Here is a tiny trained network, its code and every weight. The questions are about switching its units off for an input and a target symbol, where a switched-off unit gives its printed mean instead of its output.

import numpy as np


def w(rows, s, z=0):
    codes = np.array(rows[::2]) - 128.0
    scale = np.full(codes.shape[1], s)
    scale[-1] = z or s
    return codes * scale


def norm(h):
    return h / np.sqrt((h * h).mean(-1, keepdims=True) + 1e-5)


def f(y):
    return y / 2 * (1 + np.tanh(0.7978845608 * (y + 0.044715 * y**3)))


def softmax(a):
    e = np.exp(a - a.max(-1, keepdims=True))
    return e / e.sum(-1, keepdims=True)


def log_softmax(a):
    a = a - a.max(-1, keepdims=True)
    return a - np.log(np.exp(a).sum(-1, keepdims=True))


def net(x, mask):
    ids = ['ΘΛΠΩαβγδεζημτφψ'.index(c) for c in x.split()]
    T = len(ids)
    res = E[ids] + P[:T]
    r = norm(res)
    for j in range(3):
        rows = slice(2 * j, 2 * j + 2)
        q, k, v = (r @ M[0][rows].T for M in (Q, K, V))
        z = softmax(np.where(np.tri(T) > 0, q @ k.T / 2**0.5, -1e9)) @ v
        o = O[0][rows]
        res = res + np.where(mask[j], z, o[:, -1]) @ o[:, :-1]
    y = f(norm(res) @ A[0][:, :-1].T + A[0][:, -1])
    res = res + np.where(mask[3:19], y, B[0][:, -1]) @ B[0][:, :-1]
    return log_softmax(norm(res)[-1] @ U[:, :-1].T + U[:, -1])


Q, K, V, O, A, B = {}, {}, {}, {}, {}, {}
E = w([
[122,108,92,116],'Θ',
[144,114,151,114],'Λ',
[162,142,135,111],'Π',
[156,88,162,93],'Ω',
[129,126,65,111],'α',
[146,133,139,86],'β',
[132,141,89,96],'γ',
[4,142,166,156],'δ',
[152,96,115,156],'ε',
[173,123,107,123],'ζ',
[164,98,152,110],'η',
[129,99,90,124],'μ',
[149,109,147,135],'τ',
[141,54,125,110],'φ',
[151,131,79,140],'ψ',
],0.028)
P = w([
[92,175,166,203],'0',
[151,11,120,102],'1',
[137,14,112,89],'2',
[136,12,107,68],'3',
[125,30,95,58],'4',
[126,25,88,52],'5',
[123,57,69,31],'6',
[139,39,63,48],'7',
],0.011)
Q[0] = w([
[133,96,87,84],'H1',
[123,137,122,119],'H1',
[89,59,103,24],'H2',
[182,177,141,217],'H2',
[186,247,189,207],'H3',
[103,1,76,84],'H3',
],0.049)
K[0] = w([
[49,134,174,177],'H1',
[119,130,120,133],'H1',
[59,185,161,202],'H2',
[229,97,85,72],'H2',
[102,40,87,79],'H3',
[130,181,180,253],'H3',
],0.049)
V[0] = w([
[181,87,90,221],'H1',
[185,154,210,96],'H1',
[239,219,118,115],'H2',
[3,179,159,56],'H2',
[39,215,149,164],'H3',
[176,140,94,111],'H3',
],0.046)
O[0] = w([
[107,231,120,67,242],'H1',
[70,111,70,190,115],'H1',
[73,251,210,159,5],'H2',
[254,67,130,239,73],'H2',
[221,202,97,201,180],'H3',
[103,125,202,123,65],'H3',
],0.031,0.02)
A[0] = w([
[175,159,144,150,191],'N1',
[147,213,149,58,137],'N2',
[85,47,188,134,69],'N3',
[254,134,11,207,210],'N4',
[142,202,143,74,166],'N5',
[80,172,97,141,174],'N6',
[128,83,47,204,3],'N7',
[168,123,81,122,138],'N8',
[102,93,147,124,113],'N9',
[134,186,233,143,198],'N10',
[89,117,100,188,154],'N11',
[89,78,88,96,213],'N12',
[194,170,105,153,106],'N13',
[110,110,139,139,108],'N14',
[75,24,118,100,252],'N15',
[139,127,115,181,13],'N16',
],0.028,0.003)
B[0] = w([
[103,94,82,144,163],'N1',
[192,67,107,195,217],'N2',
[191,146,79,99,141],'N3',
[35,64,255,9,252],'N4',
[177,98,106,196,205],'N5',
[182,207,136,137,189],'N6',
[118,20,78,165,172],'N7',
[125,107,167,92,163],'N8',
[142,116,98,124,137],'N9',
[160,12,195,146,164],'N10',
[130,152,70,150,151],'N11',
[161,116,125,200,194],'N12',
[78,81,100,94,176],'N13',
[145,131,114,123,127],'N14',
[193,61,117,203,197],'N15',
[77,167,97,129,148],'N16',
],0.045,0.02)
U = w([
[161,127,194,12,53],'Θ',
[181,181,53,171,203],'Λ',
[51,74,158,234,49],'Π',
[127,91,42,240,28],'Ω',
[195,184,195,115,172],'α',
[4,85,152,110,66],'β',
[114,152,170,227,253],'γ',
[218,117,157,198,95],'δ',
[240,158,93,89,38],'ε',
[138,130,136,141,157],'ζ',
[44,141,74,154,196],'η',
[55,160,191,98,223],'μ',
[108,98,23,64,93],'τ',
[109,101,242,147,143],'φ',
[122,182,103,48,205],'ψ',
],0.024,0.0077)

Each question gives the input, a string of symbols that net reads in full, and the target symbol t.
The units are the heads (2 rows each of Q, K, V and O) and the neurons (one row each of A and B). Each row of codes is followed by its name. A weight is (code - 128) times the scale printed after its matrix; where a second scale follows, it is the last column's (O, A, B and U).
mask holds one flag per unit, heads first, then neurons. A switched-off unit (its flag False) gives its mean, the last column of its rows in O or B, instead of its output. The means were averaged over made-up inputs and are rounded, as every weight is.
A unit's drop is (log p(t) with every unit on - log p(t) with that unit switched off) / (log p(t) with every unit on - log p(t) with every unit switched off).
The circuit of an input: a set's keep is (log p(t) with only the set's units on - log p(t) with every unit switched off) / (log p(t) with every unit on - log p(t) with every unit switched off). Starting from the 12 units with the biggest drops (on a tie, the unit counted first), units are removed one at a time, each time the one whose removal leaves the highest keep (on an exact tie, the one counted first), for as long as the keep stays at least 0.8.
units of the circuit, in order: the units of the circuit, biggest drop first
unit that matters most: the unit with the biggest drop
heads that matter: for each layer, one digit per head in row order, 1 if its drop is at least 0.15 and else 0, layers parted by /
drop of u: that unit's drop, to one decimal
input Ω ψ ζ ε ζ τ ψ, target Ω: unit that matters most : H3
input φ ψ β Π ε, target τ: heads that matter : 011
input η φ Π ε Θ τ α Θ, target η: units of the circuit, in order : (H2; N4)
input μ ζ γ Π α, target ε: units of the circuit, in order : (H1; N4)
input ζ γ ζ φ, target μ: heads that matter : 010
input β β η, target Π: units of the circuit, in order : (H1; N4)
input Λ φ τ φ Θ Θ, target β: heads that matter : 101
input γ τ φ ζ ζ Ω γ, target φ: heads that matter : 010
input ζ φ Θ Ω β γ Θ ψ, target μ: heads that matter : 010
input Θ τ Π φ, target Θ: heads that matter : 110
input ψ φ φ τ η, target α: heads that matter : 110
input φ Π Θ η, target τ: heads that matter : 011
input Ω φ ζ Θ, target Ω: units of the circuit, in order : (H3; H1; N4)
input ζ φ φ τ ε Λ Θ Ω, target μ: unit that matters most : H2
input γ Θ φ Λ Π μ φ ψ, target φ: units of the circuit, in order : (H2; N4)
input ψ γ τ τ γ φ ε φ, target α: heads that matter : 110
input ε φ Π β ψ ζ φ, target ψ: units of the circuit, in order : (H2; H1)
input μ ζ Λ, target ε: heads that matter : 110
input γ ψ φ φ, target φ: heads that matter : 010
input ε φ Ω ζ, target ψ: heads that matter : 110
input Ω Ω τ, target Ω: heads that matter : 101
input ζ φ Π τ, target μ: units of the circuit, in order : (H2)
input φ φ α ζ τ τ, target τ: drop of H2 : 1.1
input γ φ τ Ω, target φ: drop of H2 : 0.6
input φ Π φ Ω, target τ: drop of H3 : 0.4
